Below are the code and all the weights of a small trained network. Each question names an input and a class and asks about switching units off, where a switched-off unit gives its printed mean instead of its output.

import numpy as np


def w(rows, s, z=0):
    codes = np.array(rows[::2]) - 128.0
    scale = np.full(codes.shape[1], s)
    scale[-1] = z or s
    return codes * scale


def norm(h):
    return h / np.sqrt((h * h).mean(-1, keepdims=True) + 1e-5)


def f(y):
    return y / 2 * (1 + np.tanh(0.7978845608 * (y + 0.044715 * y**3)))


def log_softmax(a):
    a = a - a.max(-1, keepdims=True)
    return a - np.log(np.exp(a).sum(-1, keepdims=True))


def net(x, mask):
    res = np.array(x, float).reshape(1, 4) / 4 @ E
    u = 0
    for l in range(3):
        y = f(norm(res) @ A[l][:, :-1].T + A[l][:, -1])
        res = res + np.where(mask[u : u + 9], y, B[l][:, -1]) @ B[l][:, :-1]
        u += 9
    return log_softmax(norm(res)[-1] @ U[:, :-1].T + U[:, -1])


A, B = {}, {}
E = w([
[145,136,229,213,161,115],'x0',
[142,172,205,140,162,205],'x1',
[124,82,113,203,175,167],'x2',
[115,199,2,162,152,199],'x3',
],0.0074)
A[0] = w([
[123,150,62,6,117,76,241],'L0N0',
[135,235,77,148,144,199,3],'L0N1',
[127,182,62,174,148,165,107],'L0N2',
[125,195,108,127,147,120,139],'L0N3',
[123,67,147,217,174,166,112],'L0N4',
[127,111,11,68,138,206,84],'L0N5',
[129,56,18,152,124,93,85],'L0N6',
[92,211,95,134,134,173,53],'L0N7',
[137,132,153,115,148,216,90],'L0N8',
],0.013,0.0041)
B[0] = w([
[231,47,131,89,31,83,253],'L0N0',
[185,217,169,85,192,226,225],'L0N1',
[118,168,99,34,157,181,219],'L0N2',
[159,189,115,119,115,85,162],'L0N3',
[183,99,128,249,153,73,199],'L0N4',
[115,133,17,224,93,120,254],'L0N5',
[46,106,197,57,129,125,210],'L0N6',
[155,192,154,133,128,181,195],'L0N7',
[90,85,163,99,135,110,171],'L0N8',
],0.018,0.0097)
A[1] = w([
[60,122,120,71,229,107,97],'L1N0',
[122,90,218,155,181,118,204],'L1N1',
[121,101,63,160,132,128,143],'L1N2',
[28,90,158,144,126,153,124],'L1N3',
[65,213,107,75,127,63,135],'L1N4',
[149,139,97,146,95,157,4],'L1N5',
[131,137,102,63,47,70,209],'L1N6',
[113,249,112,75,165,167,71],'L1N7',
[76,60,114,56,83,143,116],'L1N8',
],0.017,0.003)
B[1] = w([
[212,152,207,111,161,100,140],'L1N0',
[70,198,124,45,145,110,233],'L1N1',
[110,101,50,138,157,145,150],'L1N2',
[176,191,46,172,167,128,149],'L1N3',
[82,69,157,141,69,108,142],'L1N4',
[133,76,189,105,249,135,152],'L1N5',
[57,50,125,178,68,142,247],'L1N6',
[225,139,140,62,30,241,247],'L1N7',
[85,61,210,176,58,58,208],'L1N8',
],0.017,0.011)
A[2] = w([
[104,39,187,242,135,112,55],'L2N0',
[80,152,168,162,151,189,73],'L2N1',
[159,149,181,155,88,92,142],'L2N2',
[172,159,86,90,133,186,49],'L2N3',
[192,87,132,218,159,92,62],'L2N4',
[105,8,160,153,61,131,122],'L2N5',
[187,100,128,111,88,127,2],'L2N6',
[140,77,60,127,121,140,175],'L2N7',
[160,128,106,75,133,169,14],'L2N8',
],0.014,0.002)
B[2] = w([
[165,118,63,157,114,182,215],'L2N0',
[150,124,55,58,79,57,134],'L2N1',
[95,123,36,70,128,217,155],'L2N2',
[204,101,83,166,106,112,202],'L2N3',
[129,96,118,197,162,132,149],'L2N4',
[61,51,174,72,70,103,249],'L2N5',
[15,106,215,207,236,248,164],'L2N6',
[137,136,222,172,138,28,158],'L2N7',
[200,91,171,169,161,136,173],'L2N8',
],0.018,0.012)
U = w([
[109,128,65,218,176,89,28],'0',
[64,213,156,51,144,62,153],'1',
[229,173,136,81,77,226,85],'2',
[58,33,146,112,5,106,255],'3',
],0.015,0.0026)

Each question gives the input, the list of numbers given to net, and the class t.
The units are the neurons (one row each of A and B). Each row of codes is followed by its name. A weight is (code - 128) times the scale printed after its matrix; where a second scale follows, it is the last column's (A, B and U).
mask holds one flag per neuron, layer by layer. A switched-off neuron (its flag False) gives its mean, the last column of its row in B, instead of its output. The means were averaged over made-up inputs and are rounded, as every weight is.
A unit's drop is (log p(t) with every unit on - log p(t) with that unit switched off) / (log p(t) with every unit on - log p(t) with every unit switched off).
most important unit: the unit with the biggest drop
k most important neurons: the k neurons with the biggest drops, biggest first
top k neurons in layer l: the k neurons of layer l with the biggest drops, biggest first
drop when u is switched off: that unit's drop, to one decimal
input [5,-6,4,-6], class 1: 3 most important neurons	[L0N0, L1N1, L0N5]
input [8,-4,-5,-3], class 1: most important neuron	[L0N0]
input [1,7,4,-4], class 1: top 3 neurons in layer 0	[L0N5, L0N0, L0N8]
input [1,4,-1,-7], class 1: 2 most important neurons	[L0N0, L0N1]
input [-5,0,-4,6], class 2: 2 most important neurons	[L0N1, L0N7]
input [-2,-4,7,-7], class 1: 2 most important neurons	[L0N0, L1N1]
input [3,1,-1,-5], class 1: top 4 neurons in layer 0	[L0N0, L0N5, L0N1, L0N2]
input [8,7,7,-5], class 0: 3 most important neurons	[L0N4, L0N2, L0N1]
input [1,7,-5,-5], class 1: 2 most important neurons	[L0N0, L0N1]
input [4,-8,3,-4], class 1: 3 most important neurons	[L0N0, L1N1, L0N5]
input [8,-1,8,5], class 0: 2 most important neurons	[L0N4, L0N6]
input [3,-4,5,-1], class 0: top 2 neurons in layer 0	[L0N4, L0N1]
input [3,2,2,-2], class 0: top 2 neurons in layer 0	[L0N4, L0N1]
input [1,8,2,-5], class 1: most important unit	L1N1
input [8,8,0,-1], class 1: 2 most important neurons	[L1N1, L0N5]
input [-2,-4,7,-1], class 0: 3 most important neurons	[L1N3, L0N0, L0N4]
input [5,4,-1,-3], class 1: 2 most important neurons	[L0N5, L1N1]
input [6,-1,1,2], class 0: top 2 neurons in layer 0	[L0N4, L0N6]
input [5,-3,2,2], class 0: top 2 neurons in layer 0	[L0N4, L0N1]
input [5,-7,5,-5], class 1: top 3 neurons in layer 1	[L1N1, L1N6, L1N8]
input [-6,5,4,-2], class 0: most important neuron	[L0N0]
input [-6,4,-2,3], class 2: drop when L0N1 is switched off	2.3
input [1,2,4,-2], class 0: drop when L1N3 is switched off	0.0
input [2,3,7,-5], class 0: drop when L0N4 is switched off	0.8
